Below is a small trained network, with its code and all its weights. Each question gives an input and a target symbol and asks what happens when units are switched off, that is, made to give their printed mean instead of their output.

import numpy as np


def w(rows, s, z=0):
    codes = np.array(rows[::2]) - 128.0
    scale = np.full(codes.shape[1], s)
    scale[-1] = z or s
    return codes * scale


def norm(h):
    return h / np.sqrt((h * h).mean(-1, keepdims=True) + 1e-5)


def f(y):
    return y / 2 * (1 + np.tanh(0.7978845608 * (y + 0.044715 * y**3)))


def softmax(a):
    e = np.exp(a - a.max(-1, keepdims=True))
    return e / e.sum(-1, keepdims=True)


def log_softmax(a):
    a = a - a.max(-1, keepdims=True)
    return a - np.log(np.exp(a).sum(-1, keepdims=True))


def net(x, mask):
    ids = ['αεηθλξπσ'.index(c) for c in x.split()]
    T = len(ids)
    res = E[ids] + P[:T]
    u = 0
    for l in range(2):
        r = norm(res)
        for j in range(3):
            rows = slice(2 * j, 2 * j + 2)
            q, k, v = (r @ M[l][rows].T for M in (Q, K, V))
            z = softmax(np.where(np.tri(T) > 0, q @ k.T / 2**0.5, -1e9)) @ v
            o = O[l][rows]
            res = res + np.where(mask[u + j], z, o[:, -1]) @ o[:, :-1]
        u += 3
        y = f(norm(res) @ A[l][:, :-1].T + A[l][:, -1])
        res = res + np.where(mask[u : u + 12], y, B[l][:, -1]) @ B[l][:, :-1]
        u += 12
    return log_softmax(norm(res)[-1] @ U[:, :-1].T + U[:, -1])


Q, K, V, O, A, B = {}, {}, {}, {}, {}, {}
E = w([
[39,172,116,100,133,42],'α',
[131,84,136,125,95,206],'ε',
[103,107,123,121,183,38],'η',
[225,27,81,130,144,120],'θ',
[112,110,205,156,12,97],'λ',
[138,73,179,113,233,161],'ξ',
[73,151,94,138,249,97],'π',
[100,146,29,206,167,83],'σ',
],0.016)
P = w([
[79,184,160,145,98,105],'0',
[192,1,102,78,160,182],'1',
[133,139,125,35,131,120],'2',
[97,17,166,82,128,136],'3',
[168,116,131,123,162,145],'4',
[120,126,146,56,137,124],'5',
[119,76,169,134,154,127],'6',
[139,223,137,12,109,114],'7',
[94,79,153,89,158,135],'8',
[138,112,203,124,152,128],'9',
[121,155,147,71,153,126],'10',
[130,97,185,144,174,133],'11',
],0.0076)
Q[0] = w([
[77,174,100,85,81,150],'L0H0',
[78,179,134,108,105,135],'L0H0',
[121,254,114,200,165,37],'L0H1',
[165,185,158,99,144,160],'L0H1',
[141,187,155,139,94,125],'L0H2',
[134,168,120,166,128,79],'L0H2',
],0.008)
K[0] = w([
[109,83,150,48,176,181],'L0H0',
[147,69,126,164,169,118],'L0H0',
[140,115,143,113,214,2],'L0H1',
[37,100,102,155,132,79],'L0H1',
[200,80,96,137,109,187],'L0H2',
[140,119,118,46,129,140],'L0H2',
],0.0072)
V[0] = w([
[145,120,107,152,68,90],'L0H0',
[63,128,109,174,115,97],'L0H0',
[103,111,173,161,136,94],'L0H1',
[167,105,146,94,161,130],'L0H1',
[143,252,145,131,163,159],'L0H2',
[154,142,167,119,138,72],'L0H2',
],0.012)
O[0] = w([
[47,254,172,122,113,118,118],'L0H0',
[138,120,102,60,135,87,161],'L0H0',
[116,49,148,137,129,94,114],'L0H1',
[208,212,140,87,117,123,175],'L0H1',
[129,233,68,108,59,136,3],'L0H2',
[155,134,187,115,113,113,110],'L0H2',
],0.0084,0.0051)
A[0] = w([
[158,97,67,83,246,139,99],'L0N0',
[219,181,114,113,163,167,82],'L0N1',
[155,166,206,133,83,24,39],'L0N2',
[92,87,132,57,188,48,223],'L0N3',
[108,53,43,109,102,48,118],'L0N4',
[81,96,82,188,137,117,185],'L0N5',
[254,77,184,156,106,63,253],'L0N6',
[135,187,216,108,137,135,129],'L0N7',
[135,139,146,155,97,201,116],'L0N8',
[148,189,139,125,117,172,132],'L0N9',
[129,169,158,110,146,15,125],'L0N10',
[102,168,85,172,180,139,127],'L0N11',
],0.0082,0.0025)
B[0] = w([
[111,174,171,197,150,68,245],'L0N0',
[70,160,146,97,143,90,144],'L0N1',
[109,107,112,128,117,114,135],'L0N2',
[64,184,144,143,204,141,254],'L0N3',
[199,168,30,85,148,82,190],'L0N4',
[161,199,76,183,215,161,168],'L0N5',
[90,148,57,61,58,125,229],'L0N6',
[108,60,150,198,161,136,132],'L0N7',
[169,117,108,84,1,194,149],'L0N8',
[77,58,75,80,150,91,121],'L0N9',
[55,4,110,123,183,160,168],'L0N10',
[152,202,222,143,80,200,144],'L0N11',
],0.0066,0.0075)
Q[1] = w([
[201,12,164,75,21,214],'L1H0',
[110,254,107,73,72,189],'L1H0',
[190,71,94,179,158,134],'L1H1',
[176,125,175,62,133,84],'L1H1',
[122,153,97,83,194,137],'L1H2',
[202,59,172,81,72,166],'L1H2',
],0.0072)
K[1] = w([
[177,78,208,123,126,26],'L1H0',
[148,231,110,30,98,136],'L1H0',
[108,31,89,64,123,155],'L1H1',
[233,104,207,254,46,139],'L1H1',
[77,65,178,175,130,115],'L1H2',
[51,153,122,157,73,137],'L1H2',
],0.0085)
V[1] = w([
[35,133,54,78,131,189],'L1H0',
[117,58,9,197,148,225],'L1H0',
[195,39,136,193,242,153],'L1H1',
[58,128,135,247,206,210],'L1H1',
[97,176,32,110,120,81],'L1H2',
[254,158,138,63,66,96],'L1H2',
],0.007)
O[1] = w([
[2,30,63,138,104,189,190],'L1H0',
[171,15,116,134,90,230,217],'L1H0',
[247,117,156,178,93,140,246],'L1H1',
[134,131,210,204,177,221,190],'L1H1',
[85,148,36,147,169,144,132],'L1H2',
[160,78,57,211,182,37,1],'L1H2',
],0.0068,0.0041)
A[1] = w([
[121,177,218,91,163,22,47],'L1N0',
[242,63,181,58,184,126,135],'L1N1',
[198,81,117,2,105,193,107],'L1N2',
[147,216,209,37,168,98,234],'L1N3',
[200,120,21,58,176,88,202],'L1N4',
[68,22,55,183,109,218,222],'L1N5',
[76,108,44,127,193,101,153],'L1N6',
[184,35,94,136,216,53,102],'L1N7',
[151,56,136,214,85,102,255],'L1N8',
[62,79,101,107,1,135,172],'L1N9',
[158,105,233,30,176,148,39],'L1N10',
[23,109,48,141,152,186,85],'L1N11',
],0.0069,0.0029)
B[1] = w([
[137,145,95,171,145,32,142],'L1N0',
[167,3,140,122,114,84,215],'L1N1',
[124,106,114,67,208,194,235],'L1N2',
[217,126,195,197,229,79,189],'L1N3',
[200,102,154,136,179,130,206],'L1N4',
[175,132,96,29,76,153,254],'L1N5',
[97,162,74,65,103,210,219],'L1N6',
[106,85,150,68,116,5,185],'L1N7',
[100,243,17,73,2,69,179],'L1N8',
[160,231,110,100,81,144,195],'L1N9',
[88,121,142,218,190,63,188],'L1N10',
[180,144,156,155,55,176,197],'L1N11',
],0.006,0.0052)
U = w([
[78,209,155,124,89,45,211],'α',
[150,55,152,167,84,187,213],'ε',
[62,101,133,98,161,38,71],'η',
[169,110,242,213,157,53,119],'θ',
[92,196,201,158,175,106,98],'λ',
[199,78,89,132,141,2,5],'ξ',
[142,179,41,211,145,91,215],'π',
[35,153,113,109,160,119,151],'σ',
],0.0072,0.002)

Each question gives the input, a string of symbols that net reads in full, and the target symbol t.
The units are the heads (2 rows each of Q, K, V and O) and the neurons (one row each of A and B). Each row of codes is followed by its name. A weight is (code - 128) times the scale printed after its matrix; where a second scale follows, it is the last column's (O, A, B and U).
mask holds one flag per unit, layer by layer, with each layer's heads first. A switched-off unit (its flag False) gives its mean, the last column of its rows in O or B, instead of its output. The means were averaged over made-up inputs and are rounded, as every weight is.
A unit's drop is (log p(t) with every unit on - log p(t) with that unit switched off) / (log p(t) with every unit on - log p(t) with every unit switched off).
The circuit of an input: a set's keep is (log p(t) with only the set's units on - log p(t) with every unit switched off) / (log p(t) with every unit on - log p(t) with every unit switched off). Starting from the 12 units with the biggest drops (on a tie, the unit counted first), units are removed one at a time, each time the one whose removal leaves the highest keep (on an exact tie, the one counted first), for as long as the keep stays at least 0.8.
units of the circuit, in order: the units of the circuit, biggest drop first
unit that matters most: the unit with the biggest drop
top k neurons: the k neurons with the biggest drops, biggest first
which heads matter: for each layer, one digit per head in row order, 1 if its drop is at least 0.15 and else 0, layers parted by /
drop when u is switched off: that unit's drop, to one decimal
input ε ε α π, target ε: which heads matter -> 011 / 100
input σ η ε ε σ θ ξ ε σ λ ξ λ, target α: which heads matter -> 000 / 100
input θ λ ε θ η σ θ σ ε ε, target θ: units of the circuit, in order -> [L1H0, L1N10]
input θ π σ α ε η ε η ξ, target θ: unit that matters most -> L0H2
input ξ ξ θ σ, target ξ: top 2 neurons -> [L1N7, L0N6]
input ε ε π ε π ξ, target ε: which heads matter -> 111 / 100
input ξ σ ε ε ε λ ε, target ξ: which heads matter -> 111 / 111
input λ η η ε ξ π θ π ξ, target θ: which heads matter -> 000 / 000
input ξ η σ, target ξ: units of the circuit, in order -> [L0H0, L1N7]
input ε ξ θ θ ε α ε ξ σ, target ε: units of the circuit, in order -> [L1H0, L0N11]
input θ ε σ, target θ: units of the circuit, in order -> [L0H2, L1H2, L1H1]
input θ ε λ λ θ, target θ: which heads matter -> 101 / 100
input ε ξ θ ε η σ, target ε: units of the circuit, in order -> [L1H0, L0H2]
input ξ π π ε ξ ε σ α, target ξ: units of the circuit, in order -> [L0H0, L1H1]
input ξ θ α θ σ ε σ θ λ, target α: unit that matters most -> L0N6
input θ ε ε θ, target θ: top 2 neurons -> [L0N4, L0N10]
input ε ε σ θ η, target ε: units of the circuit, in order -> [L1H0, L0H2]
input θ η λ σ ε, target θ: units of the circuit, in order -> [L0H2, L1H0, L1N10]
input θ θ θ η, target θ: which heads matter -> 101 / 100
input ξ η σ ε, target ξ: unit that matters most -> L0H0
input ε ε π, target ε: drop when L0H2 is switched off -> 0.5
input θ σ ε ε π ε ε π π σ π, target θ: drop when L0N10 is switched off -> 0.0
input ε ε θ σ ξ θ θ η, target ε: drop when L0H1 is switched off -> 0.2
